Here is a tiny trained network, its code and every weight. The questions are about switching its units off for an input and a class, where a switched-off unit gives its printed mean instead of its output.

import numpy as np


def w(rows, s, z=0):
    codes = np.array(rows[::2]) - 128.0
    scale = np.full(codes.shape[1], s)
    scale[-1] = z or s
    return codes * scale


def f(y):
    return y / 2 * (1 + np.tanh(0.7978845608 * (y + 0.044715 * y**3)))


def log_softmax(a):
    a = a - a.max(-1, keepdims=True)
    return a - np.log(np.exp(a).sum(-1, keepdims=True))


def net(x, mask):
    res = np.array(x, float).reshape(1, 7) / 4 @ E
    y = f(res @ A[0][:, :-1].T + A[0][:, -1])
    res = res + np.where(mask, y, B[0][:, -1]) @ B[0][:, :-1]
    return log_softmax(res[-1] @ U[:, :-1].T + U[:, -1])


A, B = {}, {}
E = w([
[197,83,200,105,73],'x0',
[146,168,168,118,140],'x1',
[76,123,201,167,118],'x2',
[213,140,127,164,96],'x3',
[130,66,140,227,123],'x4',
[254,150,45,108,198],'x5',
[121,165,139,153,147],'x6',
],0.0089)
A[0] = w([
[88,52,188,121,42,253],'N0',
[124,105,161,165,159,94],'N1',
[83,228,56,151,166,154],'N2',
[183,165,90,83,51,193],'N3',
[220,209,96,65,127,163],'N4',
[123,89,19,248,123,98],'N5',
],0.012,0.0057)
B[0] = w([
[106,213,98,197,113,251],'N0',
[190,135,174,148,200,143],'N1',
[114,182,72,155,140,198],'N2',
[184,157,137,188,72,189],'N3',
[249,153,156,135,189,223],'N4',
[156,16,100,152,138,190],'N5',
],0.014)
U = w([
[112,134,152,123,130,44],'0',
[203,173,110,133,113,245],'1',
[146,65,96,132,148,160],'2',
[87,185,67,54,122,8],'3',
[169,103,195,103,166,29],'4',
[122,8,176,111,141,1],'5',
],0.012,0.005)

Each question gives the input, the list of numbers given to net, and the class t.
The units are the neurons (one row each of A and B). Each row of codes is followed by its name. A weight is (code - 128) times the scale printed after its matrix; where a second scale follows, it is the last column's (A, B and U).
mask holds one flag per neuron, in row order. A switched-off neuron (its flag False) gives its mean, the last column of its row in B, instead of its output. The means were averaged over made-up inputs and are rounded, as every weight is.
A unit's drop is (log p(t) with every unit on - log p(t) with that unit switched off) / (log p(t) with every unit on - log p(t) with every unit switched off).
The circuit of an input: a set's keep is (log p(t) with only the set's units on - log p(t) with every unit switched off) / (log p(t) with every unit on - log p(t) with every unit switched off). Starting from all 6 units, units are removed one at a time, each time the one whose removal leaves the highest keep (on an exact tie, the one counted first), for as long as the keep stays at least 0.8.
circuit, biggest first: the units of the circuit, biggest drop first
k most important neurons: the k neurons with the biggest drops, biggest first
drop of u: that unit's drop, to one decimal
input [3,0,5,-8,-3,8,3], class 4: 3 most important neurons : [N0, N3, N2]
input [1,-5,4,-5,-3,-7,0], class 3: 3 most important neurons : [N4, N0, N3]
input [0,-8,-2,6,0,2,-2], class 2: circuit, biggest first : [N5, N0]
input [5,-4,6,-8,8,-6,-6], class 1: circuit, biggest first : [N0]
input [1,-6,-7,2,5,-7,-6], class 2: 3 most important neurons : [N5, N4, N3]
input [-4,-7,8,-2,7,8,-4], class 5: circuit, biggest first : [N0, N5]
input [-8,-8,-8,-1,-8,-5,-2], class 3: circuit, biggest first : [N2, N4]
input [-3,-3,-1,7,0,-6,3], class 2: circuit, biggest first : [N4, N3]
input [2,5,5,1,1,-6,0], class 0: 2 most important neurons : [N4, N3]
input [-2,4,5,-8,3,-8,-4], class 3: circuit, biggest first : [N4, N0]
input [-6,-6,6,-3,1,3,8], class 2: 2 most important neurons : [N5, N0]
input [-6,8,8,-3,6,6,5], class 2: 4 most important neurons : [N0, N4, N5, N3]
input [5,-4,-1,5,7,5,2], class 2: 2 most important neurons : [N5, N0]
input [-6,-1,6,2,8,-1,7], class 2: circuit, biggest first : [N5]
input [3,1,7,-5,1,-2,-3], class 0: 3 most important neurons : [N4, N3, N2]
input [-5,-7,-1,2,2,-7,2], class 2: 3 most important neurons : [N5, N4, N3]
input [-8,-2,-4,7,8,-4,4], class 2: 2 most important neurons : [N5, N2]
input [-4,1,7,1,6,6,4], class 2: drop of N5 : 0.1
input [-3,1,4,-3,5,5,-8], class 2: drop of N2 : -0.1
input [-3,-7,2,-5,-7,1,-5], class 3: most important neuron : [N4]
input [-5,-8,-1,-8,3,6,7], class 2: drop of N5 : 0.7
